Below is a small trained network, with its code and all its weights. Each question gives an input and a target symbol and asks what happens when units are switched off, that is, made to give their printed mean instead of their output.

import numpy as np


def w(rows, s, z=0):
    codes = np.array(rows[::2]) - 128.0
    scale = np.full(codes.shape[1], s)
    scale[-1] = z or s
    return codes * scale


def f(y):
    return np.maximum(y, 0)


def softmax(a):
    e = np.exp(a - a.max(-1, keepdims=True))
    return e / e.sum(-1, keepdims=True)


def log_softmax(a):
    a = a - a.max(-1, keepdims=True)
    return a - np.log(np.exp(a).sum(-1, keepdims=True))


def net(x, mask):
    ids = ['βγλμξπφψω'.index(c) for c in x.split()]
    T = len(ids)
    res = E[ids] + P[:T]
    u = 0
    for l in range(2):
        r = res
        for j in range(2):
            rows = slice(4 * j, 4 * j + 4)
            q, k, v = (r @ M[l][rows].T for M in (Q, K, V))
            z = softmax(np.where(np.tri(T) > 0, q @ k.T / 4**0.5, -1e9)) @ v
            o = O[l][rows]
            res = res + np.where(mask[u + j], z, o[:, -1]) @ o[:, :-1]
        u += 2
        y = f(res @ A[l][:, :-1].T + A[l][:, -1])
        res = res + np.where(mask[u : u + 4], y, B[l][:, -1]) @ B[l][:, :-1]
        u += 4
    return log_softmax(res[-1] @ U[:, :-1].T + U[:, -1])


Q, K, V, O, A, B = {}, {}, {}, {}, {}, {}
E = w([
[217,246,66,244,71,48,12],'β',
[216,167,48,67,78,59,59],'γ',
[159,175,82,78,120,176,133],'λ',
[123,120,75,198,118,83,116],'μ',
[229,187,3,118,169,36,149],'ξ',
[95,182,125,175,128,94,43],'π',
[200,104,144,106,94,146,185],'φ',
[159,235,188,128,99,30,160],'ψ',
[202,121,117,12,158,62,103],'ω',
],0.015)
P = w([
[170,245,177,71,235,6,96],'0',
[21,214,94,39,176,140,245],'1',
[13,180,95,48,148,131,249],'2',
[42,153,75,38,151,115,254],'3',
[42,162,48,37,159,90,238],'4',
[57,153,45,26,153,75,226],'5',
],0.0055)
Q[0] = w([
[132,187,45,86,163,53,165],'0.h0',
[149,171,41,55,13,46,140],'0.h0',
[73,181,91,78,12,83,146],'0.h0',
[185,197,141,127,22,105,53],'0.h0',
[87,195,179,38,130,123,255],'0.h1',
[158,61,124,76,179,106,161],'0.h1',
[220,119,163,68,157,152,134],'0.h1',
[238,105,30,17,141,116,231],'0.h1',
],0.0078)
K[0] = w([
[188,117,125,107,114,96,67],'0.h0',
[143,136,160,181,195,44,101],'0.h0',
[176,150,184,133,107,84,92],'0.h0',
[131,68,175,125,178,63,122],'0.h0',
[89,160,175,102,101,110,190],'0.h1',
[135,115,91,8,172,140,156],'0.h1',
[167,131,189,123,135,105,129],'0.h1',
[139,61,133,66,192,105,136],'0.h1',
],0.012)
V[0] = w([
[122,3,103,106,121,87,87],'0.h0',
[130,209,171,47,111,98,71],'0.h0',
[202,93,122,136,79,111,151],'0.h0',
[109,111,183,155,209,82,167],'0.h0',
[120,96,137,73,202,142,2],'0.h1',
[181,100,111,124,140,144,111],'0.h1',
[116,158,108,133,48,162,67],'0.h1',
[109,127,85,141,139,119,201],'0.h1',
],0.008)
O[0] = w([
[3,176,194,73,146,195,122,66],'0.h0',
[77,83,21,171,131,169,227,246],'0.h0',
[114,109,235,177,26,145,249,138],'0.h0',
[86,71,155,92,68,50,77,124],'0.h0',
[4,128,116,203,63,139,188,110],'0.h1',
[125,148,212,156,69,140,102,123],'0.h1',
[218,95,92,200,151,147,130,131],'0.h1',
[137,177,196,144,89,29,205,132],'0.h1',
],0.0061,0.014)
A[0] = w([
[97,111,58,140,136,181,167,55],'0.n0',
[205,156,255,112,149,131,81,86],'0.n1',
[105,99,216,214,81,107,90,2],'0.n2',
[232,88,159,61,94,166,150,112],'0.n3',
],0.0066,0.0078)
B[0] = w([
[212,130,180,132,186,81,93,251],'0.n0',
[116,173,135,76,42,186,160,135],'0.n1',
[83,147,120,212,255,192,209,128],'0.n2',
[56,209,165,200,62,176,93,201],'0.n3',
],0.0074,0.0028)
Q[1] = w([
[134,116,140,72,158,149,95],'1.h0',
[128,169,48,143,67,84,183],'1.h0',
[168,87,79,166,141,87,215],'1.h0',
[89,10,134,78,68,126,126],'1.h0',
[136,121,187,217,108,48,164],'1.h1',
[117,57,146,105,255,170,143],'1.h1',
[132,69,56,116,165,162,99],'1.h1',
[209,112,162,162,138,227,108],'1.h1',
],0.009)
K[1] = w([
[46,139,95,74,133,100,138],'1.h0',
[218,106,136,143,56,96,20],'1.h0',
[136,189,182,161,133,154,81],'1.h0',
[2,42,184,59,145,55,137],'1.h0',
[157,125,148,207,164,49,89],'1.h1',
[141,26,56,125,248,164,226],'1.h1',
[82,92,149,85,150,119,161],'1.h1',
[107,129,161,156,149,219,111],'1.h1',
],0.0074)
V[1] = w([
[96,119,29,77,174,219,227],'1.h0',
[167,69,202,65,156,155,215],'1.h0',
[158,200,99,235,68,218,103],'1.h0',
[92,128,113,223,102,116,254],'1.h0',
[103,110,233,138,107,65,184],'1.h1',
[156,192,112,133,193,108,139],'1.h1',
[209,154,106,69,201,163,68],'1.h1',
[106,181,91,134,96,56,108],'1.h1',
],0.0057)
O[1] = w([
[118,121,67,103,96,169,24,127],'1.h0',
[155,170,67,141,110,179,222,8],'1.h0',
[254,95,126,105,145,113,119,235],'1.h0',
[87,65,136,172,173,218,128,196],'1.h0',
[85,130,80,123,153,148,224,81],'1.h1',
[146,126,171,161,47,193,102,190],'1.h1',
[83,183,168,93,34,119,161,136],'1.h1',
[71,126,201,234,135,180,142,197],'1.h1',
],0.0067,0.012)
A[1] = w([
[1,90,106,70,104,50,170,20],'1.n0',
[148,196,76,13,141,125,158,23],'1.n1',
[140,202,80,247,233,94,100,13],'1.n2',
[238,131,100,243,58,43,132,3],'1.n3',
],0.0062,0.0024)
B[1] = w([
[175,51,203,69,169,141,110,141],'1.n0',
[105,159,139,154,131,52,123,133],'1.n1',
[124,146,168,90,85,176,198,188],'1.n2',
[2,126,145,5,152,156,136,248],'1.n3',
],0.0095,0.017)
U = w([
[125,160,105,50,75,172,83,21],'β',
[117,135,104,101,105,88,31,254],'γ',
[197,158,120,104,145,200,105,242],'λ',
[65,42,131,131,157,81,134,114],'μ',
[131,182,123,81,170,112,165,69],'ξ',
[66,123,163,174,254,156,69,187],'π',
[105,113,195,159,46,145,104,224],'φ',
[96,177,187,120,162,68,126,87],'ψ',
[152,70,188,51,178,147,84,32],'ω',
],0.0073,0.0029)

Each question gives the input, a string of symbols that net reads in full, and the target symbol t.
The units are the heads (4 rows each of Q, K, V and O) and the neurons (one row each of A and B). Each row of codes is followed by its name. A weight is (code - 128) times the scale printed after its matrix; where a second scale follows, it is the last column's (O, A, B and U).
mask holds one flag per unit, layer by layer, with each layer's heads first. A switched-off unit (its flag False) gives its mean, the last column of its rows in O or B, instead of its output. The means were averaged over made-up inputs and are rounded, as every weight is.
A unit's drop is (log p(t) with every unit on - log p(t) with that unit switched off) / (log p(t) with every unit on - log p(t) with every unit switched off).
The circuit of an input: a set's keep is (log p(t) with only the set's units on - log p(t) with every unit switched off) / (log p(t) with every unit on - log p(t) with every unit switched off). Starting from all 12 units, units are removed one at a time, each time the one whose removal leaves the highest keep (on an exact tie, the one counted first), for as long as the keep stays at least 0.8.
circuit, biggest first: the units of the circuit, biggest drop first
k most important neurons: the k neurons with the biggest drops, biggest first
top k neurons in layer l: the k neurons of layer l with the biggest drops, biggest first
heads that matter: for each layer, one digit per head in row order, 1 if its drop is at least 0.15 and else 0, layers parted by /
drop when u is switched off: that unit's drop, to one decimal
input ψ ω ω ψ, target μ: heads that matter : 10 / 00
input ψ ω λ, target μ: most important neuron : 1.n2
input ψ π ω ξ, target μ: heads that matter : 11 / 00
input β ψ μ, target ω: heads that matter : 11 / 10
input π π γ, target γ: heads that matter : 10 / 10
input ξ π π, target φ: circuit, biggest first : 1.n3; 1.h0
input π β μ μ, target ω: heads that matter : 01 / 10
input β λ φ π ξ, target ω: circuit, biggest first : 1.h0; 1.n3; 0.h1
input ψ ψ ω γ, target μ: circuit, biggest first : 0.h0; 1.h1; 1.h0
input π γ ξ ψ, target γ: heads that matter : 11 / 10
input β π β, target ω: heads that matter : 01 / 10
input γ ψ μ λ, target λ: heads that matter : 10 / 00
input ψ β μ γ λ ω, target μ: heads that matter : 11 / 00
input β ξ ψ μ ψ, target ω: circuit, biggest first : 1.h0; 0.h1
input β π ψ β, target ω: top neuron in layer 0 : 0.n0
input λ π β, target β: top 2 neurons in layer 1 : 1.n3; 1.n2
input β β π φ φ ξ, target ω: drop when 0.n3 is switched off : -0.1
input μ ξ ω φ φ, target φ: drop when 0.n3 is switched off : 0.1
input λ π ψ π β, target β: drop when 1.n2 is switched off : 0.4
input ξ λ π, target φ: drop when 1.n3 is switched off : 0.6
